Here is a tiny trained network, its code and every weight. The questions are about switching its units off for an input and a class, where a switched-off unit gives its printed mean instead of its output.

import numpy as np


def w(rows, s, z=0):
    codes = np.array(rows[::2]) - 128.0
    scale = np.full(codes.shape[1], s)
    scale[-1] = z or s
    return codes * scale


def norm(h):
    return h / np.sqrt((h * h).mean(-1, keepdims=True) + 1e-5)


def f(y):
    return np.maximum(y, 0)


def log_softmax(a):
    a = a - a.max(-1, keepdims=True)
    return a - np.log(np.exp(a).sum(-1, keepdims=True))


def net(x, mask):
    res = np.array(x, float).reshape(1, 4) / 4 @ E
    u = 0
    for l in range(3):
        y = f(norm(res) @ A[l][:, :-1].T + A[l][:, -1])
        res = res + np.where(mask[u : u + 3], y, B[l][:, -1]) @ B[l][:, :-1]
        u += 3
    return log_softmax(norm(res)[-1] @ U[:, :-1].T + U[:, -1])


A, B = {}, {}
E = w([
[131,87,211,181,140,81],'x0',
[143,114,137,133,111,152],'x1',
[223,73,101,190,144,103],'x2',
[171,61,157,2,152,143],'x3',
],0.0079)
A[0] = w([
[159,171,69,109,132,147,4],'L0N1',
[138,74,207,116,158,87,31],'L0N2',
[152,164,1,61,117,181,30],'L0N3',
],0.0069,0.0024)
B[0] = w([
[155,12,224,28,37,106,165],'L0N1',
[99,239,129,101,76,76,203],'L0N2',
[180,132,255,87,82,16,255],'L0N3',
],0.007,0.0038)
A[1] = w([
[168,34,84,40,212,82,87],'L1N1',
[96,53,146,64,223,131,136],'L1N2',
[173,122,176,49,255,218,6],'L1N3',
],0.0066,0.0025)
B[1] = w([
[81,133,35,177,175,149,252],'L1N1',
[118,149,32,220,112,64,212],'L1N2',
[31,249,2,104,112,121,188],'L1N3',
],0.0074,0.0031)
A[2] = w([
[39,254,221,43,170,208,34],'L2N1',
[186,132,128,17,73,77,124],'L2N2',
[81,142,24,70,190,93,254],'L2N3',
],0.0058,0.0022)
B[2] = w([
[174,42,167,90,92,255,255],'L2N1',
[141,164,192,146,129,113,234],'L2N2',
[111,139,174,251,141,174,247],'L2N3',
],0.0087,0.0048)
U = w([
[203,92,230,91,89,41,175],'0',
[213,108,178,224,143,212,148],'1',
[214,13,92,175,167,255,197],'2',
[69,197,18,238,145,178,3],'3',
],0.0049,0.0035)

Each question gives the input, the list of numbers given to net, and the class t.
The units are the neurons (one row each of A and B). Each row of codes is followed by its name. A weight is (code - 128) times the scale printed after its matrix; where a second scale follows, it is the last column's (A, B and U).
mask holds one flag per neuron, layer by layer. A switched-off neuron (its flag False) gives its mean, the last column of its row in B, instead of its output. The means were averaged over made-up inputs and are rounded, as every weight is.
A unit's drop is (log p(t) with every unit on - log p(t) with that unit switched off) / (log p(t) with every unit on - log p(t) with every unit switched off).
The circuit of an input: a set's keep is (log p(t) with only the set's units on - log p(t) with every unit switched off) / (log p(t) with every unit on - log p(t) with every unit switched off). Starting from all 9 units, units are removed one at a time, each time the one whose removal leaves the highest keep (on an exact tie, the one counted first), for as long as the keep stays at least 0.8.
circuit, biggest first: the units of the circuit, biggest drop first
most important unit: the unit with the biggest drop
k most important neurons: the k neurons with the biggest drops, biggest first
k most important neurons of layer l: the k neurons of layer l with the biggest drops, biggest first
drop when u is switched off: that unit's drop, to one decimal
input [1,3,-3,8], class 3: most important unit : L1N2
input [0,2,-5,0], class 2: circuit, biggest first : [L2N1 L0N3]
input [-4,5,7,8], class 3: circuit, biggest first : [L1N1 L1N3 L2N1]
input [-3,-5,-5,6], class 3: circuit, biggest first : [L1N2 L1N3]
input [-5,2,-5,-4], class 0: circuit, biggest first : [L0N3 L1N1]
input [-4,-3,0,8], class 3: circuit, biggest first : [L1N3 L1N2 L2N3]
input [-6,5,-4,-3], class 0: circuit, biggest first : [L0N3 L0N1]
input [-5,0,-4,8], class 3: circuit, biggest first : [L1N3 L1N2]
input [-5,-6,-7,8], class 3: 3 most important neurons : [L1N3 L1N2 L1N1]
input [6,6,-8,-3], class 2: circuit, biggest first : [L2N1 L0N3 L1N2]
input [7,7,3,8], class 3: 3 most important neurons : [L0N3 L1N1 L1N3]
input [-2,1,-3,6], class 3: 2 most important neurons : [L1N2 L1N3]
input [-3,-2,6,7], class 3: 2 most important neurons of layer 1 : [L1N1 L1N3]
input [3,-2,2,5], class 3: most important unit : L0N3
input [-7,-6,-4,8], class 3: 3 most important neurons : [L1N3 L1N1 L1N2]
input [-2,-4,-8,-5], class 2: 2 most important neurons : [L2N1 L1N2]
input [-6,-1,-1,4], class 0: drop when L1N2 is switched off : 0.0
input [-8,-7,4,0], class 0: drop when L0N3 is switched off : 1.2
input [-6,-5,-4,1], class 0: drop when L0N3 is switched off : 1.2
input [-6,5,1,1], class 0: drop when L0N3 is switched off : 0.7
input [2,7,-8,-5], class 2: 2 most important neurons of layer 0 : [L0N3 L0N2]
input [2,1,-7,1], class 2: most important unit : L2N1
